Below is a small trained network, with its code and all its weights. Each question gives an input and a class and asks what happens when units are switched off, that is, made to give their printed mean instead of their output.

import numpy as np


def w(rows, s, z=0):
    codes = np.array(rows[::2]) - 128.0
    scale = np.full(codes.shape[1], s)
    scale[-1] = z or s
    return codes * scale


def norm(h):
    return h / np.sqrt((h * h).mean(-1, keepdims=True) + 1e-5)


def f(y):
    return np.maximum(y, 0)


def log_softmax(a):
    a = a - a.max(-1, keepdims=True)
    return a - np.log(np.exp(a).sum(-1, keepdims=True))


def net(x, mask):
    res = np.array(x, float).reshape(1, 4) / 4 @ E
    u = 0
    for l in range(3):
        y = f(norm(res) @ A[l][:, :-1].T + A[l][:, -1])
        res = res + np.where(mask[u : u + 4], y, B[l][:, -1]) @ B[l][:, :-1]
        u += 4
    return log_softmax(norm(res)[-1] @ U[:, :-1].T + U[:, -1])


A, B = {}, {}
E = w([
[125,137,186,45,97,156,190,222],'x0',
[143,107,75,233,255,85,4,158],'x1',
[177,56,163,113,140,36,161,143],'x2',
[189,176,154,241,124,187,87,175],'x3',
],0.011)
A[0] = w([
[174,88,117,206,203,63,84,151,58],'0.n1',
[175,97,162,156,190,95,91,255,1],'0.n2',
[124,141,96,178,170,133,87,132,49],'0.n3',
[111,62,84,138,196,69,86,144,59],'0.n4',
],0.021,0.0051)
B[0] = w([
[44,11,152,204,116,120,90,138,251],'0.n1',
[65,227,246,108,243,226,191,191,219],'0.n2',
[61,108,77,138,122,150,131,160,196],'0.n3',
[230,163,99,102,166,53,146,68,220],'0.n4',
],0.013,0.02)
A[1] = w([
[98,107,175,193,151,128,132,150,115],'1.n1',
[205,84,242,201,65,108,147,221,58],'1.n2',
[103,62,248,19,68,54,193,130,182],'1.n3',
[252,143,178,132,108,179,98,154,2],'1.n4',
],0.016,0.0036)
B[1] = w([
[190,99,103,146,69,127,130,127,206],'1.n1',
[249,167,73,155,182,162,164,126,180],'1.n2',
[52,79,118,106,71,142,189,138,251],'1.n3',
[215,120,134,38,98,134,49,67,148],'1.n4',
],0.016)
A[2] = w([
[77,194,34,153,108,172,28,79,31],'2.n1',
[161,110,148,3,147,7,116,118,3],'2.n2',
[94,122,100,194,181,82,22,157,100],'2.n3',
[194,210,98,144,106,124,133,224,116],'2.n4',
],0.02,0.0028)
B[2] = w([
[126,194,228,178,80,89,146,53,201],'2.n1',
[155,246,107,122,208,46,251,106,170],'2.n2',
[145,7,85,60,146,145,27,69,249],'2.n3',
[117,162,96,118,83,80,21,183,161],'2.n4',
],0.016,0.013)
U = w([
[153,167,81,110,206,10,216,74,111],'0',
[98,224,162,167,71,147,55,219,46],'1',
[166,86,53,202,76,74,166,166,3],'2',
[29,102,112,68,23,153,235,127,173],'3',
[81,11,96,180,163,104,41,105,183],'4',
[231,224,77,85,54,155,122,157,124],'5',
[80,173,223,165,220,186,154,224,140],'6',
[104,234,210,198,50,106,102,36,104],'7',
],0.013,0.0066)

Each question gives the input, the list of numbers given to net, and the class t.
The units are the neurons (one row each of A and B). Each row of codes is followed by its name. A weight is (code - 128) times the scale printed after its matrix; where a second scale follows, it is the last column's (A, B and U).
mask holds one flag per neuron, layer by layer. A switched-off neuron (its flag False) gives its mean, the last column of its row in B, instead of its output. The means were averaged over made-up inputs and are rounded, as every weight is.
A unit's drop is (log p(t) with every unit on - log p(t) with that unit switched off) / (log p(t) with every unit on - log p(t) with every unit switched off).
The circuit of an input: a set's keep is (log p(t) with only the set's units on - log p(t) with every unit switched off) / (log p(t) with every unit on - log p(t) with every unit switched off). Starting from all 12 units, units are removed one at a time, each time the one whose removal leaves the highest keep (on an exact tie, the one counted first), for as long as the keep stays at least 0.8.
units of the circuit, in order: the units of the circuit, biggest drop first
most important unit: the unit with the biggest drop
k most important neurons: the k neurons with the biggest drops, biggest first
top k neurons in layer l: the k neurons of layer l with the biggest drops, biggest first
input [3,3,4,-8], class 0: most important unit : 0.n4
input [-7,-4,5,-6], class 0: 3 most important neurons : 0.n1, 2.n2, 0.n2
input [0,7,4,-8], class 0: 2 most important neurons : 0.n4, 2.n2
input [4,1,-8,8], class 1: units of the circuit, in order : 2.n4, 0.n1
input [6,4,-8,7], class 1: units of the circuit, in order : 2.n4, 0.n1
input [-2,-4,0,3], class 5: top 2 neurons in layer 0 : 0.n3, 0.n4
input [6,1,-7,7], class 1: 2 most important neurons : 2.n4, 0.n4
input [-5,-2,-8,6], class 7: top 2 neurons in layer 0 : 0.n1, 0.n2
input [7,2,-4,4], class 1: top 2 neurons in layer 2 : 2.n4, 2.n2
input [2,-2,0,8], class 1: top 2 neurons in layer 0 : 0.n4, 0.n2
input [-3,-1,-2,-4], class 0: 4 most important neurons : 0.n1, 0.n2, 0.n3, 1.n3
input [0,1,-3,1], class 7: 2 most important neurons : 2.n1, 0.n1
input [-8,-4,-1,1], class 7: units of the circuit, in order : 0.n1, 0.n4, 1.n3
input [0,1,5,5], class 6: most important unit : 0.n2
input [0,0,-3,3], class 7: 4 most important neurons : 0.n1, 2.n1, 0.n2, 1.n3
input [-7,2,2,-8], class 0: 2 most important neurons : 0.n4, 2.n2
input [-7,0,-6,-5], class 7: 2 most important neurons : 2.n1, 0.n1
input [7,2,8,-6], class 0: 3 most important neurons : 0.n1, 2.n2, 0.n3
input [6,1,-8,-1], class 7: units of the circuit, in order : 1.n3, 0.n2, 2.n1
input [-2,-6,1,4], class 5: units of the circuit, in order : 0.n1
input [-2,-3,-5,6], class 7: top 2 neurons in layer 0 : 0.n2, 0.n1
input [-6,2,6,-6], class 0: 2 most important neurons : 0.n4, 2.n2
input [-5,-3,-3,-4], class 7: top 2 neurons in layer 2 : 2.n1, 2.n3
input [-8,-5,0,6], class 7: 3 most important neurons : 0.n1, 0.n2, 1.n3
input [-4,-1,-6,8], class 7: 3 most important neurons : 2.n1, 0.n1, 0.n2
input [3,-7,6,7], class 5: 2 most important neurons : 1.n2, 0.n1
